Here is a tiny trained network, its code and every weight. The questions are about switching its units off for an input and a target symbol, where a switched-off unit gives its printed mean instead of its output.

import numpy as np


def w(rows, s, z=0):
    codes = np.array(rows[::2]) - 128.0
    scale = np.full(codes.shape[1], s)
    scale[-1] = z or s
    return codes * scale


def norm(h):
    return h / np.sqrt((h * h).mean(-1, keepdims=True) + 1e-5)


def f(y):
    return y / 2 * (1 + np.tanh(0.7978845608 * (y + 0.044715 * y**3)))


def softmax(a):
    e = np.exp(a - a.max(-1, keepdims=True))
    return e / e.sum(-1, keepdims=True)


def log_softmax(a):
    a = a - a.max(-1, keepdims=True)
    return a - np.log(np.exp(a).sum(-1, keepdims=True))


def net(x, mask):
    ids = ['ΓΔΘΛΩβεζημξστφψ'.index(c) for c in x.split()]
    T = len(ids)
    res = E[ids] + P[:T]
    u = 0
    for l in range(2):
        q, k, v = (norm(res) @ M[l].T for M in (Q, K, V))
        z = softmax(np.where(np.tri(T) > 0, q @ k.T / 3**0.5, -1e9)) @ v
        res = res + np.where(mask[u], z, O[l][:, -1]) @ O[l][:, :-1]
        u += 1
        y = f(norm(res) @ A[l][:, :-1].T + A[l][:, -1])
        res = res + np.where(mask[u : u + 4], y, B[l][:, -1]) @ B[l][:, :-1]
        u += 4
    return log_softmax(norm(res)[-1] @ U[:, :-1].T + U[:, -1])


Q, K, V, O, A, B = {}, {}, {}, {}, {}, {}
E = w([
[106,87,112,129,110,150,122,130,132,76,143],'Γ',
[118,133,97,107,102,93,106,171,137,99,100],'Δ',
[118,156,57,160,109,141,129,128,98,119,156],'Θ',
[145,109,125,70,170,138,149,82,167,145,117],'Λ',
[127,139,135,94,89,136,131,138,127,98,90],'Ω',
[119,157,156,131,59,139,57,106,163,101,164],'β',
[81,143,115,133,116,126,151,104,137,127,122],'ε',
[182,117,100,88,123,126,156,181,114,122,98],'ζ',
[139,153,106,148,118,89,102,82,76,70,79],'η',
[119,158,104,52,138,131,117,134,88,82,81],'μ',
[146,146,158,135,144,219,72,152,117,166,80],'ξ',
[167,115,151,118,172,7,27,131,95,194,190],'σ',
[152,146,98,114,119,94,108,127,155,81,136],'τ',
[186,140,110,127,90,107,159,119,88,102,129],'φ',
[103,119,119,147,163,123,134,173,156,197,144],'ψ',
],0.016)
P = w([
[164,67,254,239,192,135,146,99,172,171,89],'0',
[156,138,145,110,81,170,86,167,92,174,140],'1',
[142,144,127,75,79,149,83,154,87,172,150],'2',
[149,141,122,65,72,144,70,148,85,162,148],'3',
[145,140,108,72,78,125,78,138,84,148,139],'4',
[137,139,103,59,73,122,69,127,89,153,140],'5',
],0.0039)
Q[0] = w([
[109,193,132,115,85,87,17,114,128,91,142],'L0H1',
[114,92,193,185,177,64,127,120,99,124,182],'L0H1',
[54,62,162,254,164,115,112,188,150,164,140],'L0H1',
],0.0078)
K[0] = w([
[83,119,124,138,111,79,64,112,120,51,166],'L0H1',
[166,199,206,125,148,46,113,111,128,187,156],'L0H1',
[120,253,155,174,146,98,83,165,159,221,91],'L0H1',
],0.0078)
V[0] = w([
[137,168,195,71,168,219,169,57,172,105,218],'L0H1',
[72,205,211,210,75,67,44,74,161,112,157],'L0H1',
[109,3,179,173,146,98,69,146,73,92,235],'L0H1',
],0.0037)
O[0] = w([
[122,150,40,69,146,200,153,46,207,106,65,4],'L0H1',
[110,246,145,222,76,112,148,171,202,102,32,136],'L0H1',
[151,87,76,152,51,3,48,82,109,203,77,46],'L0H1',
],0.005,0.0023)
A[0] = w([
[170,156,70,126,74,97,148,133,74,66,92,63],'L0N1',
[89,95,162,109,124,177,93,118,120,79,189,7],'L0N2',
[88,153,128,222,121,129,133,96,201,122,192,85],'L0N3',
[1,141,171,160,157,142,214,116,159,112,164,56],'L0N4',
],0.0069,0.0021)
B[0] = w([
[56,137,172,180,145,216,128,92,165,166,197,252],'L0N1',
[133,213,111,111,126,93,159,90,126,181,29,150],'L0N2',
[233,178,5,68,144,137,218,197,33,112,119,184],'L0N3',
[68,206,29,87,29,148,199,67,128,254,50,232],'L0N4',
],0.0058,0.0034)
Q[1] = w([
[143,254,152,173,104,163,133,149,90,32,140],'L1H1',
[108,118,113,169,98,36,70,125,201,141,127],'L1H1',
[99,244,197,117,214,152,249,232,170,86,189],'L1H1',
],0.0078)
K[1] = w([
[96,253,175,115,110,147,98,119,79,119,186],'L1H1',
[95,128,119,193,124,55,128,155,230,77,104],'L1H1',
[26,142,117,35,57,164,30,113,133,183,249],'L1H1',
],0.007)
V[1] = w([
[107,152,129,67,124,165,170,96,146,233,138],'L1H1',
[110,196,126,146,38,133,131,45,114,86,84],'L1H1',
[119,2,160,107,60,169,72,77,153,91,92],'L1H1',
],0.0059)
O[1] = w([
[120,91,234,200,61,10,138,149,124,201,117,145],'L1H1',
[198,91,127,72,158,87,99,62,6,142,153,205],'L1H1',
[198,228,125,114,3,149,121,141,78,34,152,2],'L1H1',
],0.0057,0.0017)
A[1] = w([
[121,143,68,113,68,85,111,82,100,112,119,53],'L1N1',
[94,255,114,195,88,120,122,161,93,81,93,117],'L1N2',
[166,212,55,100,147,190,128,122,142,80,108,1],'L1N3',
[131,160,214,142,55,87,160,152,94,83,64,65],'L1N4',
],0.0079,0.0041)
B[1] = w([
[169,148,184,138,141,255,223,180,105,135,83,179],'L1N1',
[157,33,77,99,143,44,143,137,151,111,18,254],'L1N2',
[140,224,176,158,113,93,99,121,185,150,197,194],'L1N3',
[31,162,158,128,111,44,177,131,136,90,170,190],'L1N4',
],0.0092,0.0034)
U = w([
[183,81,141,101,144,195,196,214,114,108,169,105],'Γ',
[185,110,192,175,77,149,155,99,42,134,200,157],'Δ',
[55,115,164,216,141,122,149,181,218,197,154,51],'Θ',
[69,148,221,120,67,51,163,138,134,87,134,89],'Λ',
[66,93,4,151,194,163,118,97,101,138,190,187],'Ω',
[103,219,91,163,162,131,96,87,225,111,181,249],'β',
[254,203,108,129,85,94,132,137,137,87,96,22],'ε',
[156,89,150,141,144,26,62,98,88,204,149,117],'ζ',
[106,193,116,36,214,172,112,105,60,93,152,46],'η',
[101,84,102,141,62,199,88,88,135,98,120,213],'μ',
[125,127,226,178,115,212,75,152,121,162,56,83],'ξ',
[120,67,169,68,167,128,153,54,223,144,135,149],'σ',
[114,157,71,134,90,138,211,120,120,183,63,180],'τ',
[99,77,62,128,118,87,93,172,213,67,73,94],'φ',
[172,98,108,154,194,127,111,48,48,70,83,209],'ψ',
],0.01,0.0021)

Each question gives the input, a string of symbols that net reads in full, and the target symbol t.
The units are the heads (3 rows each of Q, K, V and O) and the neurons (one row each of A and B). Each row of codes is followed by its name. A weight is (code - 128) times the scale printed after its matrix; where a second scale follows, it is the last column's (O, A, B and U).
mask holds one flag per unit, layer by layer, with each layer's heads first. A switched-off unit (its flag False) gives its mean, the last column of its rows in O or B, instead of its output. The means were averaged over made-up inputs and are rounded, as every weight is.
A unit's drop is (log p(t) with every unit on - log p(t) with that unit switched off) / (log p(t) with every unit on - log p(t) with every unit switched off).
The circuit of an input: a set's keep is (log p(t) with only the set's units on - log p(t) with every unit switched off) / (log p(t) with every unit on - log p(t) with every unit switched off). Starting from all 10 units, units are removed one at a time, each time the one whose removal leaves the highest keep (on an exact tie, the one counted first), for as long as the keep stays at least 0.8.
units of the circuit, in order: the units of the circuit, biggest drop first
most important unit: the unit with the biggest drop
top k neurons: the k neurons with the biggest drops, biggest first
drop when u is switched off: that unit's drop, to one decimal
input Δ β τ ε ζ, target Γ: most important unit : L1H1
input Γ Λ Δ, target ε: units of the circuit, in order : L1H1, L0H1
input τ Γ ε Ω σ μ, target Ω: units of the circuit, in order : L0H1, L1H1, L0N3, L0N1
input Γ τ φ β ζ Ω, target ε: units of the circuit, in order : L0H1, L1H1, L0N4
input Δ Δ Λ β Γ, target β: units of the circuit, in order : L1H1, L0H1, L1N3, L0N2
input ε ε ξ Ω Γ ψ, target ζ: units of the circuit, in order : L0H1, L1N1, L1H1
input ζ η Δ Γ ψ μ, target φ: units of the circuit, in order : L1H1, L0H1, L0N1, L1N2
input ε Δ τ, target β: units of the circuit, in order : L1H1, L0N4, L1N3
input Γ ψ ε, target ε: units of the circuit, in order : L0H1, L1H1
input Λ Γ ξ ε, target Λ: units of the circuit, in order : L1H1, L1N4
input τ Γ Δ Δ, target Ω: units of the circuit, in order : L0H1, L1H1, L0N4, L0N1
input ε Λ τ Δ ψ ζ, target Γ: top 2 neurons : L0N4, L1N2
input ε β η ε ψ Γ, target ζ: top 2 neurons : L0N1, L0N3
input β Γ τ, target ψ: most important unit : L0H1
input ε Ω Θ Γ η, target ζ: top 3 neurons : L0N3, L0N1, L0N4
input φ Θ Θ Γ, target Γ: top 2 neurons : L1N1, L0N4
input ζ Γ Ω Δ τ, target φ: top 2 neurons : L1N2, L0N4
input Δ Ω Γ Δ Ω μ, target β: top 3 neurons : L1N3, L0N4, L0N1
input ε σ Γ Δ Θ φ, target ζ: drop when L0H1 is switched off : 1.0
input Γ ψ μ ψ ε ζ, target ε: drop when L1N4 is switched off : 0.0
